Here is a tiny trained network, its code and every weight. The questions are about switching its units off for an input and a target symbol, where a switched-off unit gives its printed mean instead of its output.

import numpy as np


def w(rows, s, z=0):
    codes = np.array(rows[::2]) - 128.0
    scale = np.full(codes.shape[1], s)
    scale[-1] = z or s
    return codes * scale


def norm(h):
    return h / np.sqrt((h * h).mean(-1, keepdims=True) + 1e-5)


def f(y):
    return np.maximum(y, 0)


def softmax(a):
    e = np.exp(a - a.max(-1, keepdims=True))
    return e / e.sum(-1, keepdims=True)


def log_softmax(a):
    a = a - a.max(-1, keepdims=True)
    return a - np.log(np.exp(a).sum(-1, keepdims=True))


def net(x, mask):
    ids = ['βγζστφψω'.index(c) for c in x.split()]
    T = len(ids)
    res = E[ids] + P[:T]
    r = norm(res)
    for j in range(2):
        rows = slice(3 * j, 3 * j + 3)
        q, k, v = (r @ M[0][rows].T for M in (Q, K, V))
        z = softmax(np.where(np.tri(T) > 0, q @ k.T / 3**0.5, -1e9)) @ v
        o = O[0][rows]
        res = res + np.where(mask[j], z, o[:, -1]) @ o[:, :-1]
    y = f(norm(res) @ A[0][:, :-1].T + A[0][:, -1])
    res = res + np.where(mask[2:6], y, B[0][:, -1]) @ B[0][:, :-1]
    return log_softmax(norm(res)[-1] @ U[:, :-1].T + U[:, -1])


Q, K, V, O, A, B = {}, {}, {}, {}, {}, {}
E = w([
[180,168,111,135,176,253,114],'β',
[93,87,121,109,201,158,165],'γ',
[101,131,73,173,161,145,94],'ζ',
[128,144,88,161,111,160,178],'σ',
[90,103,53,160,102,204,144],'τ',
[94,106,107,62,76,170,194],'φ',
[88,151,166,85,110,192,110],'ψ',
[130,73,139,160,156,108,71],'ω',
],0.017)
P = w([
[238,153,93,140,132,101,108],'0',
[196,35,162,183,155,171,119],'1',
[146,141,116,162,127,93,128],'2',
[86,109,153,163,191,208,93],'3',
[120,133,125,131,111,64,125],'4',
[87,36,188,178,144,99,108],'5',
[91,125,148,153,107,36,143],'6',
[10,116,179,187,173,147,97],'7',
[71,132,140,171,89,21,136],'8',
],0.013)
Q[0] = w([
[94,56,148,132,113,212,138],'head 0',
[164,58,101,68,163,117,126],'head 0',
[8,87,107,167,120,156,138],'head 0',
[108,215,119,107,106,90,112],'head 1',
[36,109,128,178,151,196,133],'head 1',
[101,110,108,206,72,168,125],'head 1',
],0.014)
K[0] = w([
[113,155,134,132,83,42,118],'head 0',
[184,132,121,101,122,92,133],'head 0',
[3,121,130,138,88,58,143],'head 0',
[133,103,143,192,136,189,105],'head 1',
[71,143,190,175,134,61,153],'head 1',
[65,137,133,140,113,93,120],'head 1',
],0.016)
V[0] = w([
[124,165,168,59,184,131,196],'head 0',
[183,110,187,205,106,170,107],'head 0',
[136,145,136,95,72,150,2],'head 0',
[158,108,151,72,182,78,116],'head 1',
[143,163,180,164,119,197,153],'head 1',
[99,7,122,130,188,185,150],'head 1',
],0.011)
O[0] = w([
[179,141,237,202,233,205,153,72],'head 0',
[116,168,165,123,123,107,30,142],'head 0',
[15,216,82,128,165,138,227,91],'head 0',
[208,190,113,145,174,81,106,1],'head 1',
[165,146,198,158,64,128,147,175],'head 1',
[236,147,33,254,96,117,118,147],'head 1',
],0.0088,0.0065)
A[0] = w([
[143,160,93,105,145,9,164,248],'neuron 0',
[77,99,102,146,99,162,100,61],'neuron 1',
[130,175,125,121,61,79,72,92],'neuron 2',
[183,195,114,109,63,105,254,223],'neuron 3',
],0.0095,0.0013)
B[0] = w([
[177,82,196,157,229,128,132,166],'neuron 0',
[153,166,101,98,94,144,184,254],'neuron 1',
[137,205,109,230,188,109,199,205],'neuron 2',
[2,32,161,139,114,88,74,225],'neuron 3',
],0.0095,0.0055)
U = w([
[146,214,123,178,123,213,118,148],'β',
[150,156,163,170,192,74,79,242],'γ',
[80,126,2,18,81,129,155,2],'ζ',
[105,36,167,60,86,163,100,156],'σ',
[121,202,128,168,9,98,120,124],'τ',
[188,74,130,176,216,218,211,2],'φ',
[23,174,187,141,196,143,198,231],'ψ',
[73,189,24,119,181,83,147,128],'ω',
],0.0093,0.0024)

Each question gives the input, a string of symbols that net reads in full, and the target symbol t.
The units are the heads (3 rows each of Q, K, V and O) and the neurons (one row each of A and B). Each row of codes is followed by its name. A weight is (code - 128) times the scale printed after its matrix; where a second scale follows, it is the last column's (O, A, B and U).
mask holds one flag per unit, heads first, then neurons. A switched-off unit (its flag False) gives its mean, the last column of its rows in O or B, instead of its output. The means were averaged over made-up inputs and are rounded, as every weight is.
A unit's drop is (log p(t) with every unit on - log p(t) with that unit switched off) / (log p(t) with every unit on - log p(t) with every unit switched off).
The circuit of an input: a set's keep is (log p(t) with only the set's units on - log p(t) with every unit switched off) / (log p(t) with every unit on - log p(t) with every unit switched off). Starting from all 6 units, units are removed one at a time, each time the one whose removal leaves the highest keep (on an exact tie, the one counted first), for as long as the keep stays at least 0.8.
units of the circuit, in order: the units of the circuit, biggest drop first
which heads matter: for each layer, one digit per head in row order, 1 if its drop is at least 0.15 and else 0, layers parted by /
drop of u: that unit's drop, to one decimal
input γ σ ω ζ γ ψ ζ ζ, target ζ: which heads matter : 10
input τ τ φ τ, target φ: which heads matter : 10
input σ φ σ ζ τ φ σ β ζ, target ζ: units of the circuit, in order : (head 1; head 0)
input ψ ψ τ ω, target τ: units of the circuit, in order : (head 0; head 1)
input σ ψ φ ψ, target φ: units of the circuit, in order : (head 0)
input β ψ σ ζ ζ σ σ ω, target σ: units of the circuit, in order : (head 0; head 1)
input σ σ ψ ψ ω ζ, target ω: which heads matter : 11
input ψ ψ σ σ ω ω, target ω: units of the circuit, in order : (head 0; head 1)
input ψ σ ω σ σ ψ ω σ, target ω: which heads matter : 01
input β β ψ ω, target ψ: which heads matter : 10
input σ φ σ σ β ψ, target β: units of the circuit, in order : (head 1; neuron 3)
input σ ζ ψ ζ, target ψ: which heads matter : 11
input σ ζ φ, target σ: drop of head 0 : 0.5
input σ ψ σ τ, target σ: units of the circuit, in order : (head 0)
input ζ γ σ γ, target σ: drop of head 0 : 0.5
input σ ζ ζ φ, target ζ: drop of head 0 : 0.3
